[128 = 0]

[103 116  92 155 119 119 127 126 146 148 127 122 105 115 128 147 153 105
  76 143 127 114 144 127 103 122 167 113 145 132 122 106 118  96 191 109
 104 139 125 145 139  86 101 135 122 116 109 129 173 126 135 110 132 135
 149 135 152 137 133 113  84 102] : <19>:C
[111 119 118 146 133 128 106 122 120 131 116  93 106 102 110 145 123 120
  96 133 123 121 138 138 130 145  64 132 197 112 161 123 121 125 159 103
 117  97 113 196 124 105 138 138 137 136 133 126 109 125 153 123 119 144
 110 157 118 121 158 106 121 138] : <19>:P
[135 129 105 122 124 118 141 129 129 127 130 144 138 124 136 121 141 109
 115 125 138 123 123  99 131 125 169 117 109 118  10 117 131 118 119 158
 123 128 115 110 124 131 120 117 127 128 110 124 154 128 127 123 118 111
 129 108 134 123 103 137  97 120] : <28>:T
[143 127 146 151 108 144 139 139 105 121 133  79  62 144 130 125 129 132
 144 131 128 135 138 128 129 117 127 164 109 114 150  74 116 115 172 232
 109 129 119 134 135 208 133 116 133 131 136 122 183 150 161 117 132 147
 120 106 122 129 124 120 120 144] : <18>:V
[116  98 140 149 120 120 131 120 134 129 137  86 105 106 133 157 119 120
 105 143 128 124 123 138 135 128 142 115 185  97 147 128 128 119 145 107
 112 109 132 176 144  81 132 119 136 143 134 122 121 147 166 112 127 158
 117 139 135 135 135 114 122 127] : <19>:P
[122 116 134 140 131 112 135 146  84 140 132 165 137 120 141 146 169 131
 107 126 126 143 125 132 158 122  83 133 238  60 100 218 106  87 102  98
 136 148 133  44 128   4  90 160 120 127 126 134 101 122 146 119 106 128
 126 135 138 124 115 112  87 121] : <19>:C
[112 113  84 135 188 134 118 123 137 121 132 111 164 104 131 145 133 114
 102 128 125 107 108 113 145 138 158 118 170 102 132 106 117 135 119  84
 125 105 143 163 127  90 136 122 126 140 132 127 118 145 138 115 127 138
 126 145 129 134 132  75 105 130] : <19>:P
[112 119  71 116 144 130 131  92 141 127 142 138 152 115 135 117 129 113
  98 132 140 116 131 118 143 145 163  98 133 126 128  47 123 121 109 100
 125 109 118 155 138 134 150 131 118 147 125 129 127 137 112 129 122 126
 121 143 113 125 123 132 113 115] : <28>:K
[122 121 119 147 134 127 137 124 128 124 138 147 136 120 152 107 148 111
 104 126 142 118 118 118 156  74 158  91 126 120 116 156 124 108 101 158
 117 115 120 128 126 125 111 136 119 143 124 142 143 135 115 131 110 135
 136 120 140 141 138 116 126 106] : <28>:K
[137 132 148 117 118 135 128 148  97 132 133 103  86 135 129 156 122 149
 167 124 120 144 126 149 131 111 105 165 129 110 153 115 138 138 118 138
 154 139 128  98 118 113 140 145 107 126 140 100 133 126 141 117 154 134
 117 121 120 126 132 109 137 149] : <18>:N
[104 105  79 139 129 139 108 101 137 134 141  71 132 120 130 107 149 135
 129 135 121 116 123 121 146 131 162 120 113  98 146 116 143 135 120 155
 123  57 132 156 130 112 144 119 148 159 123 127 129 143 125 108 128 149
 132 116 138 125 145 118 109 132] : <28>:L
[123 127  84 152 132 124 137 136 152 107 122 132 156 117 165 120 149 101
  97  83 112 109 122 117 137 128 140 112 117 115 130 132 131 134 113 163
 118  91 122 173 126 138 135 118 151 132 127 139 121 150 110 125 125 109
 141 122 107 136 122 126 130 111] : <28>:K
[115 113  79 141 134 116 132 120 153 151 133 181 132 111 128 145 105  92
  66 136 133 160 122 125 111 135 149 100 157 115 122 122 126 132 166  87
 117 130 130 137 131  79 119 142 132 117 112 121 159 128 134 123 127 125
 132 124 144 125 118 120  82 118] : <19>:C
[119 118  50 133 147 123 127 111 156 133 136 121 150 115 134 132 163 115
 115 131 125 123 121 108 108 114 164 135 133 104 133 121 131 119  91 117
 131  91 123 136 126  75 131 149 127 151 130 120 128 123 135 118 133 127
 130 115 112 122 113 110 111 137] : <28>:L
[117 129 111 139 134 101 116 127 151 131 127 128 132 108 127 163 118 114
  74 135 124 117 120 121 144 119 142 116 170  98 132 151 126 120 152  57
 121 120 128 155 127  35 116 148 155 129 129 132 110 137 138 123 119 111
 134 163 133 126 127 118 103 109] : <19>:C
[140 140  95 115 133 161 129 156 110 126 117  89  96 137 123 155 152 103
 154 137 132 131 154 134 134 110 124 178  99 124 144  52 127 154 132 168
 147 114 125 128 119 159 153 125 129 132 158 127 159 138 143 112 169 122
 143 103 112 131 132 122 121 150] : <18>:N
[136 130 151 115 127 141 131 125  98 133 131  64  70 121 124 152 130 136
 188 111 110 141 126 137 157 124 116 170 144 115 153 109 118 144 125  90
 155 134 128 112 116 124 118 137 126 136 155 132 107 117 143 120 135 143
 128 127 134 124 174 116 145 157] : <18>:F
[119 122  77 145 114 128 136 126 138 135 145  62 104 115 109 136  97 153
 122 148 123 144 113 135 111 101 151 104 149 112 131  57 133 136 196 114
 116 130 133 173 150 114 120 143 149 119 126 128 128 130 135 112 135 151
 117 141 154 124 134 119  97 128] : <19>:M
[123 138 101 133 136 125 114 122 146 124 134 149 169 149 141 118 132 108
 114 113 119 113 118 109 159 142 147 100 147 111 120 134 117 114 101 128
 116 101 125 144 160 123 141 129 130 141 125 130 106 135 137 121 120 136
 122 118 117 129 130 134 124 138] : <28>:K
[121 131  69 142 134 117 131 129 149 126 132 105 147 124 185 109 153 115
 105 144 133 102 144 103 147 122 143 135 128  96 119 100 156 131 127 182
 107  95 125 143 129  75 135 124 138 141 127 127 160 136 128 107 137 131
 129 116 134 123  97 125 103 104] : <28>:T
[128 113  73 141 133 129  95 128 160 164 126  97 122 100 123 170 117 107
  87 128 110 112 116 124 117 126 145 119 141 134 141  99 135 140 161  40
 144 104 142 186 125  96 141 141 114 127 127 108 107 137 146 109 136 150
 118 157 146 130 157 108 122 112] : <19>:P
[135 116  94 148 126 119 132 124 160 124 145 128 151 121 137 112 152 103
 109 127 130 104 112  40 152 138 174 107  89 128 135 109 124 129 139 179
 109  91 121 187 137 165 146 121 130 138 110 140 127 144 120 124 127 142
 134 124  94 128 121 132 145 119] : <28>:K
[133 117 126 126 144 126 120  93 138 121 144 130 148 112 142  89 150 135
 136 128 118 111 125 118 176 147 140 121 154 100 132 157 135 110  89 193
 119  76 121 149 145 123 143 120 139 151 129 135  75 151 121 147 130 152
 120 127 107 124 113 119 168 169] : <28>:L
[152 169 110 124 118 144 156 172  79 128 136 113 126 162 125 138 139 144
 182 141 133 139 139 136 126 104 135 189  89 139 117  40 116 153 106 186
 141 144 112  95 117 156 120 105 112 113 112 124 203 118 136  80 121 123
 127  64 127 136 108 143 110 122] : <18>:N
[132 109  53 123 138 123  89 100 148 132 113 117 140 122 137 114 159 107
 106 133 140 124 130 107 162 143 148 126 128 119 147 151 138 142  95 126
 125  84 106 151 147 163 146 126 129 144 147 125 120 134 104 125 154 136
 112 131 129 137 118 149 137 136] : <28>:L
[131 137 105 139 126 131 130 153 110 104 122  83  92 134 129 127 147 130
 134 132 139 123 138 126 123 117 104 180 101 116 146  83 128 137 150 181
 127  91 120 146 115 157 154 116 120 125 156 142 164 166 147 112 137 141
 134 105 116 135 140 137 123 155] : <18>:V
[126 109 138 176 132 120 126 149 139 127 125 107  82  99 134 141 131 115
  90 134 117  98 124 131 125 137 146 120 132 117 121 102 127  75 159 158
 116 117 134 202 129 119 133 113 120 110 128 142 143 151 151 116 105 140
 207 134 132 142 146 127 126  94] : <19>:P
[135 114 108 100 138 121 113 119 130 145 120 115  97 127  98 137 142 136
 144 133 141 156 133 128 131 119 121 140 125 130 135 134 133 150 140 102
 138 134 138  64 120 120 127 127 124 140 142 129 142 128 128 136 157 127
 133 117 133 120 120 116 136 161] : <18>:V
[127 111 133 156 123 106 113 121 142 107 139 102 109 122 139 110 152  68
 140 134 132 104 112 136 141 143 135 127 130 113  78 143 135 123 120 193
 119  87 170 184 147 166 151 116 139 153 134 125 124 158 128 114  93 137
 134 128 106 130 118 117 154 139] : <28>:L

[102 155 125 117 108 123 127 137 123 138 149 147 128 102 126 136 104 119
 132 128 166 121 138 132 126 116 132 124 131 136 138 136 138 141 127 135
 151 128 125 117 141 128 108 113  97  91 121 141 128 120 123 138 129 114
 127 129 122 120 107 134 124 109] : sz:gj
[121 124 144 107  98 129 126 122 124 134 109 145 108 128 126 129 114 144
 111 134 154 142 117 116 127 137 133 115 123  99 129 146 150 135 139 140
 129 126 126 113 129 128 120 125 138 102 119 108 139 150 122 136 127 149
 139 132 144 117 105  94 119 125] : sz:zf
[120 118 151 103 128 117 124 122 118 137 138 146 120 104 121 139  99 131
 132 130 142 128 129 120 126 120 126 126 136 141 144 149 119 147 127 120
 137 126 120 111 145 131 105 127 109 102 120 139 118 136 125 140 122 124
 121 122 112 115 119 131 125 113] : sz:fq
[133 128 123 130 134 126 134 130 139 129 186 113 128 136 134 127 133 111
 158 127 111 132 145 132 133 130 145 147 139 127 132 122 111 115 129 153
 125 117 134 122 142 134 142 138 119 158 125 116 129 127 120 113 109 112
 121 141 115 132 146 119 130 121] : pp:Zr
[ 88 122 139 108  93 119 126 138 115 127 143 140 118  97 112 144  98 129
 133 128 152 117 144 136 147 121 123 125 127 132 134 174 143 140 140 126
 133 128 128 106 144 129 101 115  95  88 114 136 124 137 136 141 121 112
 119 129 114 111 107 146 131 109] : sz:fq
[120 134 122 125 128 128 122 130 130 134 157 137 134 111 126 139 127 111
 152 135 115 117 144 137 133 126 142 146 135 135 138 140 105 128 120 140
 130 123 104 121 169 134 119 134 108 132 125 127 128 124 118 120 118 124
 119 122 118 121 118 105 100 106] : jt:jl
[138 141 130 130 138 121 126 130 142 128 141 114 136 117 130 120 123 137
 153 132  93 113 144 135 136 139 150 149 139 116 133 110 118 114 127 153
 140 139 124 130 127 175 174 124 117 156 145 117 138 136 131 120 125 121
 113 135 129 152 139 132 136 114] : pp:Zr
[139 139 105 149 128 122 123 136 142 126 132 118 156 145 112 125 142  97
 137 127 143  93 138 138 119 111 130 141 120 123 126 101 118 129 115 134
 121 112 127 152 117 105 146 115 121 130 134 121 134 122 164 106 139 107
 140 129 134 146 134 121 132 126] : jt:jq
[108 124 123 114 104 128 133 133 122 131 147 129 119 114 121 141 126 102
 126 120 163 127 140 142 137 123 118 122 125 136 120 150 133 129 148 138
 123 118 128 116 140 117 101 131 110 112 117 130 128 128 123 126 120 115
 125 123 116 114 117 122 122 132] : sz:zf
[137 122 123 132 130 127 135 120 135 131 150 112 126 121 129 133 119 116
 157 140 115 120 132 140 124 128 139 143 133 130 139 130 105 117 114 146
 118 129 139 129 145 125 105 142 114 155 125 112 122 121 122 122 109 114
 111 132 119 121 122 113 115 126] : jt:jq
[134 119 127 140 127 111 125 127 135 134 139 132 135 118 128 138 128 109
 151 135 118 126 139 134 128 116 131 150 127 136 139 136 104 116 122 139
 111 117 100 128 148 123 130 133 115 142 126 110 132 142 108 122 127 105
 124 129 119 119 130 101 131 119] : jt:jl
[102 108 158  97 105 122 131 122 120 135 142 140 117  94 129 140 103 134
 137 125 135 121 129 120 144 129 131 136 139 136 133 172 135 142 141 127
 134 130 132  97 155 140 103 131 110 106 124 133 126 135 125 141 113 130
 108 130 102 107 111 141 123 111] : sz:fq
[129 113 136 126 101 110 125 111 155 121 138 133 143 160 133 132 138 108
 147 116 116 133 136 122 127 124 131 160 114 127 125 135 122 121 132 145
 105 115 127 130 136 112 145 123 124 126 129  97 133 141 112 116 132 108
 135 132 114 125 128 110 125 119] : jt:pq
[142 145 134 126 136 120 127 125 133 127 116 115 132 131 120  97 111 140
 136 130 114 135 128 130 127 136 148 135 137 113 145 100 130 122 122 154
 145 151 151 135 108 172 170 111 115 129 135 139 139 138 139 126 125 119
 126 131 139 155 138 139 124 115] : pp:Nm
[146 142 118 135 141 123 131 129 129 117 139 124 123 117 131 117 125 129
 150 135 106 110 132 130 132 121 145 137 135 122 129 113 118 104 120 151
 133 131 127 129 129 154 148 129 113 156 137 114 127 138 133 124 124 131
 117 137 134 132 138 115 131 127] : pp:Zr
[132 120 127 128 118 123 134 129 135 127 147 127 125 126 131 141 138 108
 161 131 114 127 141 135 138 122 136 149 125 135 126 141 107 119 127 140
 113 113 121 128 150 114 124 147 107 149 129 116 127 131 115 121 113 115
 146 128 116 114 128 102 123 124] : jt:pq
